Below are the code and all the weights of a small trained network. Each question names an input and a target symbol and asks about switching units off, where a switched-off unit gives its printed mean instead of its output.

import numpy as np


def w(rows, s, z=0):
    codes = np.array(rows[::2]) - 128.0
    scale = np.full(codes.shape[1], s)
    scale[-1] = z or s
    return codes * scale


def norm(h):
    return h / np.sqrt((h * h).mean(-1, keepdims=True) + 1e-5)


def f(y):
    return y / 2 * (1 + np.tanh(0.7978845608 * (y + 0.044715 * y**3)))


def softmax(a):
    e = np.exp(a - a.max(-1, keepdims=True))
    return e / e.sum(-1, keepdims=True)


def log_softmax(a):
    a = a - a.max(-1, keepdims=True)
    return a - np.log(np.exp(a).sum(-1, keepdims=True))


def net(x, mask):
    ids = ['ΘΛαδεζψω'.index(c) for c in x.split()]
    T = len(ids)
    res = E[ids] + P[:T]
    r = norm(res)
    for j in range(3):
        rows = slice(3 * j, 3 * j + 3)
        q, k, v = (r @ M[0][rows].T for M in (Q, K, V))
        z = softmax(np.where(np.tri(T) > 0, q @ k.T / 3**0.5, -1e9)) @ v
        o = O[0][rows]
        res = res + np.where(mask[j], z, o[:, -1]) @ o[:, :-1]
    y = f(norm(res) @ A[0][:, :-1].T + A[0][:, -1])
    res = res + np.where(mask[3:11], y, B[0][:, -1]) @ B[0][:, :-1]
    return log_softmax(norm(res)[-1] @ U[:, :-1].T + U[:, -1])


Q, K, V, O, A, B = {}, {}, {}, {}, {}, {}
E = w([
[143,132,107,148,125],'Θ',
[146,125,126,150,150],'Λ',
[88,3,125,113,134],'α',
[154,147,118,131,146],'δ',
[157,123,127,126,105],'ε',
[146,123,134,122,124],'ζ',
[166,117,173,157,136],'ψ',
[165,141,110,130,108],'ω',
],0.045)
P = w([
[114,50,87,27,180],'0',
[246,22,152,159,35],'1',
[213,55,163,155,48],'2',
[192,59,181,174,33],'3',
[203,87,176,173,44],'4',
[197,90,184,184,32],'5',
[191,90,187,183,31],'6',
[238,135,171,174,47],'7',
[240,136,178,176,44],'8',
[186,94,204,199,5],'9',
[239,133,179,182,44],'10',
[255,142,174,185,43],'11',
[237,131,186,197,26],'12',
],0.0085)
Q[0] = w([
[96,168,146,133,137],'h0',
[127,115,117,166,151],'h0',
[119,139,98,144,116],'h0',
[197,77,143,162,136],'h1',
[228,118,166,160,58],'h1',
[219,68,151,197,56],'h1',
[56,215,164,148,148],'h2',
[58,158,133,110,126],'h2',
[3,116,62,10,171],'h2',
],0.054)
K[0] = w([
[131,150,136,142,145],'h0',
[136,101,115,172,167],'h0',
[112,143,77,147,112],'h0',
[184,65,74,107,214],'h1',
[106,128,151,41,174],'h1',
[182,56,71,32,183],'h1',
[251,164,94,224,108],'h2',
[153,176,129,177,90],'h2',
[136,255,189,161,61],'h2',
],0.044)
V[0] = w([
[204,185,115,148,126],'h0',
[180,164,153,149,162],'h0',
[58,73,116,126,90],'h0',
[56,232,39,51,209],'h1',
[93,148,153,67,178],'h1',
[106,151,64,15,54],'h1',
[240,215,239,144,151],'h2',
[214,198,62,210,58],'h2',
[151,138,59,163,253],'h2',
],0.034)
O[0] = w([
[198,163,110,103,180,220],'h0',
[206,121,120,118,147,196],'h0',
[66,124,145,123,99,68],'h0',
[94,216,56,11,218,6],'h1',
[136,139,129,68,173,66],'h1',
[123,109,28,131,197,156],'h1',
[179,5,109,52,70,52],'h2',
[80,130,10,121,54,110],'h2',
[60,143,184,95,81,204],'h2',
],0.029,0.02)
A[0] = w([
[159,135,183,127,186,63],'n0',
[140,95,119,213,78,121],'n1',
[3,164,122,175,125,114],'n2',
[96,80,40,115,115,2],'n3',
[135,75,96,183,140,22],'n4',
[93,167,109,90,140,35],'n5',
[19,173,116,173,110,78],'n6',
[105,181,195,114,118,76],'n7',
],0.037,0.0062)
B[0] = w([
[156,226,91,178,111,196],'n0',
[124,68,152,65,212,252],'n1',
[16,87,185,176,117,255],'n2',
[174,164,93,175,2,185],'n3',
[78,107,100,55,185,192],'n4',
[131,79,180,95,190,190],'n5',
[40,115,204,199,141,243],'n6',
[112,124,64,135,56,201],'n7',
],0.043,0.017)
U = w([
[16,114,125,160,113,215],'Θ',
[187,202,137,184,167,125],'Λ',
[169,66,175,137,72,159],'α',
[120,212,170,93,7,4],'δ',
[117,111,20,175,67,197],'ε',
[116,147,127,139,106,12],'ζ',
[123,44,58,160,216,23],'ψ',
[110,162,136,33,140,186],'ω',
],0.013,0.0043)

Each question gives the input, a string of symbols that net reads in full, and the target symbol t.
The units are the heads (3 rows each of Q, K, V and O) and the neurons (one row each of A and B). Each row of codes is followed by its name. A weight is (code - 128) times the scale printed after its matrix; where a second scale follows, it is the last column's (O, A, B and U).
mask holds one flag per unit, heads first, then neurons. A switched-off unit (its flag False) gives its mean, the last column of its rows in O or B, instead of its output. The means were averaged over made-up inputs and are rounded, as every weight is.
A unit's drop is (log p(t) with every unit on - log p(t) with that unit switched off) / (log p(t) with every unit on - log p(t) with every unit switched off).
The circuit of an input: a set's keep is (log p(t) with only the set's units on - log p(t) with every unit switched off) / (log p(t) with every unit on - log p(t) with every unit switched off). Starting from all 11 units, units are removed one at a time, each time the one whose removal leaves the highest keep (on an exact tie, the one counted first), for as long as the keep stays at least 0.8.
units of the circuit, in order: the units of the circuit, biggest drop first
top k neurons: the k neurons with the biggest drops, biggest first
which heads matter: for each layer, one digit per head in row order, 1 if its drop is at least 0.15 and else 0, layers parted by /
drop when u is switched off: that unit's drop, to one decimal
input ψ ψ Θ ψ ε α Λ ψ ψ ψ ψ ε Λ, target Λ: units of the circuit, in order => (h2)
input Θ ψ ω ζ ω ψ α δ ψ ψ, target Λ: which heads matter => 000
input ω ψ ψ ψ ψ ψ Θ, target ε: which heads matter => 001
input δ ω Θ Θ, target ω: which heads matter => 010
input δ δ ω ζ, target ω: which heads matter => 010
input ψ δ ε ψ δ Θ Θ Θ Θ δ α Θ δ, target Λ: which heads matter => 001
input Θ ψ ε α δ ω ω δ Θ ψ, target Λ: which heads matter => 001
input δ ε ω, target ω: which heads matter => 010
input δ Θ Θ ψ δ ε, target ω: which heads matter => 010
input ω ζ δ, target ε: which heads matter => 001
input ψ ε ω ω ψ ψ, target α: which heads matter => 010
input ω ω ψ ψ Θ ε, target ε: which heads matter => 001
input ζ ω Θ ψ δ ω ψ ε, target Λ: drop when h2 is switched off => 1.4
input ω Λ ψ δ Θ ζ Θ ω ψ, target ε: drop when h2 is switched off => 0.6
input ψ ω α δ ζ ε Λ ε ψ ω, target Λ: drop when n2 is switched off => 0.1
input Λ ψ ψ ε, target δ: drop when n1 is switched off => 0.0
input ε Θ ω, target ψ: top neuron => (n1)
